Below are the code and all the weights of a small trained network. Each question names an input and a class and asks about switching units off, where a switched-off unit gives its printed mean instead of its output.

import numpy as np


def w(rows, s, z=0):
    codes = np.array(rows[::2]) - 128.0
    scale = np.full(codes.shape[1], s)
    scale[-1] = z or s
    return codes * scale


def norm(h):
    return h / np.sqrt((h * h).mean(-1, keepdims=True) + 1e-5)


def f(y):
    return np.maximum(y, 0)


def log_softmax(a):
    a = a - a.max(-1, keepdims=True)
    return a - np.log(np.exp(a).sum(-1, keepdims=True))


def net(x, mask):
    res = np.array(x, float).reshape(1, 4) / 4 @ E
    u = 0
    for l in range(4):
        y = f(norm(res) @ A[l][:, :-1].T + A[l][:, -1])
        res = res + np.where(mask[u : u + 8], y, B[l][:, -1]) @ B[l][:, :-1]
        u += 8
    return log_softmax(norm(res)[-1] @ U[:, :-1].T + U[:, -1])


A, B = {}, {}
E = w([
[217,131,109,119,200,197,191,140,90,76,250,128],'x0',
[99,101,71,160,82,229,95,199,106,145,139,46],'x1',
[254,66,131,155,42,54,137,73,76,184,129,65],'x2',
[127,76,151,41,91,135,78,142,165,152,168,221],'x3',
],0.009)
A[0] = w([
[146,124,85,193,92,164,132,182,151,121,131,118,101],'L0N1',
[95,154,150,175,167,95,150,116,96,171,128,97,95],'L0N2',
[180,168,97,177,168,114,152,110,99,98,59,113,72],'L0N3',
[60,195,142,141,119,89,207,125,59,111,132,55,37],'L0N4',
[110,134,202,105,170,109,87,112,104,192,51,107,38],'L0N5',
[136,75,145,86,107,111,117,159,121,127,161,116,84],'L0N6',
[144,163,254,122,169,91,135,63,94,145,102,170,119],'L0N7',
[127,153,142,141,146,115,196,77,114,151,102,164,5],'L0N8',
],0.0082,0.0032)
B[0] = w([
[92,126,139,167,100,93,162,160,112,127,153,66,213],'L0N1',
[48,145,122,151,140,136,142,82,191,141,136,180,186],'L0N2',
[113,106,101,114,136,108,142,66,108,82,118,136,211],'L0N3',
[148,109,86,127,107,170,128,119,245,116,133,100,212],'L0N4',
[151,235,179,113,113,107,79,122,103,87,140,91,198],'L0N5',
[59,120,114,141,136,119,92,110,160,109,139,170,176],'L0N6',
[95,95,99,185,127,131,141,152,94,94,186,147,253],'L0N7',
[175,112,163,151,143,106,135,223,142,98,162,170,166],'L0N8',
],0.011,0.0056)
A[1] = w([
[151,144,123,110,96,150,116,137,140,170,131,178,6],'L1N1',
[174,108,154,135,186,159,183,102,85,132,196,127,61],'L1N2',
[254,135,63,95,158,150,149,156,137,107,97,127,105],'L1N3',
[206,100,152,130,128,128,150,132,84,130,127,100,143],'L1N4',
[174,83,160,130,110,111,181,103,104,164,136,104,74],'L1N5',
[130,130,115,95,96,107,76,155,89,91,153,144,149],'L1N6',
[170,71,118,161,66,115,89,65,104,115,147,123,162],'L1N7',
[170,161,98,179,139,173,114,146,174,147,89,91,144],'L1N8',
],0.0092,0.0023)
B[1] = w([
[161,76,168,22,157,108,166,51,145,55,162,112,146],'L1N1',
[98,201,236,201,118,114,90,133,229,186,146,87,233],'L1N2',
[77,159,187,113,58,195,37,126,138,148,113,150,168],'L1N3',
[73,196,113,113,144,183,66,110,110,122,116,160,180],'L1N4',
[166,116,44,107,119,125,127,69,16,178,72,153,180],'L1N5',
[128,64,80,163,138,139,160,111,132,52,235,68,206],'L1N6',
[65,180,124,99,184,224,128,91,88,131,66,183,254],'L1N7',
[182,80,160,100,136,100,144,142,113,97,142,254,198],'L1N8',
],0.0079,0.0062)
A[2] = w([
[216,135,161,144,138,96,161,111,130,96,158,200,41],'L2N1',
[128,100,154,176,132,207,121,138,101,166,100,58,82],'L2N2',
[152,139,95,184,153,90,134,158,119,115,75,106,9],'L2N3',
[145,155,105,95,191,161,143,143,174,166,142,129,146],'L2N4',
[119,125,164,112,254,137,115,195,122,83,110,147,172],'L2N5',
[132,65,111,58,73,118,124,129,146,159,203,205,58],'L2N6',
[121,188,135,172,103,102,139,156,118,113,112,177,117],'L2N7',
[148,125,73,128,88,144,153,215,98,155,108,98,171],'L2N8',
],0.0094,0.0012)
B[2] = w([
[95,98,127,185,234,18,133,208,105,63,114,83,217],'L2N1',
[120,78,145,130,224,37,90,183,254,140,237,190,230],'L2N2',
[166,176,194,74,105,216,159,84,148,28,208,160,159],'L2N3',
[93,188,111,43,69,115,44,97,91,241,107,28,188],'L2N4',
[113,102,90,206,159,132,72,48,86,190,40,173,253],'L2N5',
[227,153,106,231,83,155,195,45,190,91,79,70,241],'L2N6',
[148,71,216,141,161,73,95,126,70,159,110,119,218],'L2N7',
[183,113,73,151,49,33,194,186,22,110,106,197,181],'L2N8',
],0.0071,0.0055)
A[3] = w([
[25,216,184,129,122,120,59,189,182,137,233,25,248],'L3N1',
[118,76,131,161,146,153,156,58,245,89,164,93,145],'L3N2',
[57,236,207,214,152,73,78,83,166,40,136,106,178],'L3N3',
[76,197,116,97,24,19,35,114,108,147,63,103,90],'L3N4',
[179,152,161,211,157,142,94,4,138,121,180,25,237],'L3N5',
[72,44,14,178,218,156,78,52,129,148,98,166,235],'L3N6',
[98,3,73,102,26,157,180,238,159,130,243,174,151],'L3N7',
[214,229,34,124,152,166,207,90,249,5,159,42,153],'L3N8',
],0.0056,0.0016)
B[3] = w([
[185,100,174,48,140,74,100,87,50,173,153,93,192],'L3N1',
[128,175,147,63,2,83,166,115,180,55,138,43,195],'L3N2',
[213,76,114,95,88,188,140,179,147,173,174,110,247],'L3N3',
[158,168,138,81,201,204,99,185,122,163,233,90,165],'L3N4',
[60,119,139,59,117,148,108,206,168,175,55,97,214],'L3N5',
[117,137,18,158,112,122,199,98,42,111,32,168,216],'L3N6',
[165,84,196,216,224,31,186,88,212,94,142,169,173],'L3N7',
[121,202,167,75,34,175,116,93,210,33,118,151,186],'L3N8',
],0.008,0.013)
U = w([
[135,193,116,88,30,139,188,80,203,36,95,103,92],'0',
[147,98,172,231,188,6,171,172,125,96,165,165,238],'1',
[155,192,239,43,116,155,56,176,108,204,167,84,4],'2',
[92,186,47,127,133,169,144,105,21,194,46,184,199],'3',
],0.012,0.0004)

Each question gives the input, the list of numbers given to net, and the class t.
The units are the neurons (one row each of A and B). Each row of codes is followed by its name. A weight is (code - 128) times the scale printed after its matrix; where a second scale follows, it is the last column's (A, B and U).
mask holds one flag per neuron, layer by layer. A switched-off neuron (its flag False) gives its mean, the last column of its row in B, instead of its output. The means were averaged over made-up inputs and are rounded, as every weight is.
A unit's drop is (log p(t) with every unit on - log p(t) with that unit switched off) / (log p(t) with every unit on - log p(t) with every unit switched off).
The circuit of an input: a set's keep is (log p(t) with only the set's units on - log p(t) with every unit switched off) / (log p(t) with every unit on - log p(t) with every unit switched off). Starting from the 12 units with the biggest drops (on a tie, the unit counted first), units are removed one at a time, each time the one whose removal leaves the highest keep (on an exact tie, the one counted first), for as long as the keep stays at least 0.8.
units of the circuit, in order: the units of the circuit, biggest drop first
k most important neurons of layer l: the k neurons of layer l with the biggest drops, biggest first
drop of u: that unit's drop, to one decimal
input [5,3,6,-3], class 3: units of the circuit, in order -> (L1N5 L1N7)
input [-4,-5,-5,4], class 1: units of the circuit, in order -> (L3N8)
input [-7,5,2,-6], class 2: units of the circuit, in order -> (L2N6 L3N4)
input [5,5,8,-2], class 3: units of the circuit, in order -> (L1N5 L1N7)
input [-8,-7,-6,6], class 2: units of the circuit, in order -> (L0N5 L3N4)
input [-7,5,7,-6], class 2: units of the circuit, in order -> (L3N4 L2N6)
input [8,8,5,8], class 0: 2 most important neurons of layer 2 -> (L2N6 L2N7)
input [-5,6,7,2], class 3: 2 most important neurons of layer 0 -> (L0N7 L0N4)
input [8,-6,0,-7], class 2: 2 most important neurons of layer 1 -> (L1N2 L1N3)
input [-4,3,4,3], class 2: 3 most important neurons of layer 0 -> (L0N5 L0N7 L0N3)
input [-6,-7,0,-4], class 1: 2 most important neurons of layer 0 -> (L0N8 L0N7)
input [6,5,0,-1], class 2: 2 most important neurons of layer 1 -> (L1N2 L1N4)
input [6,8,0,6], class 1: 2 most important neurons of layer 0 -> (L0N1 L0N4)
input [5,4,-7,1], class 3: units of the circuit, in order -> (L2N5)
input [-6,-6,-5,-1], class 1: 2 most important neurons of layer 0 -> (L0N7 L0N8)
input [1,4,1,-3], class 1: 3 most important neurons of layer 2 -> (L2N8 L2N6 L2N2)
input [-4,-3,7,-6], class 3: 2 most important neurons of layer 1 -> (L1N7 L1N5)
input [5,4,-7,-5], class 3: 2 most important neurons of layer 1 -> (L1N8 L1N6)
input [-3,3,-4,-2], class 3: 2 most important neurons of layer 1 -> (L1N8 L1N2)
input [-8,2,8,1], class 2: units of the circuit, in order -> (L3N4)
input [4,5,1,1], class 1: drop of L0N1 -> 0.6
input [-5,-3,-6,4], class 3: drop of L0N1 -> 0.2
input [-2,6,-5,-1], class 1: drop of L3N6 -> 0.0
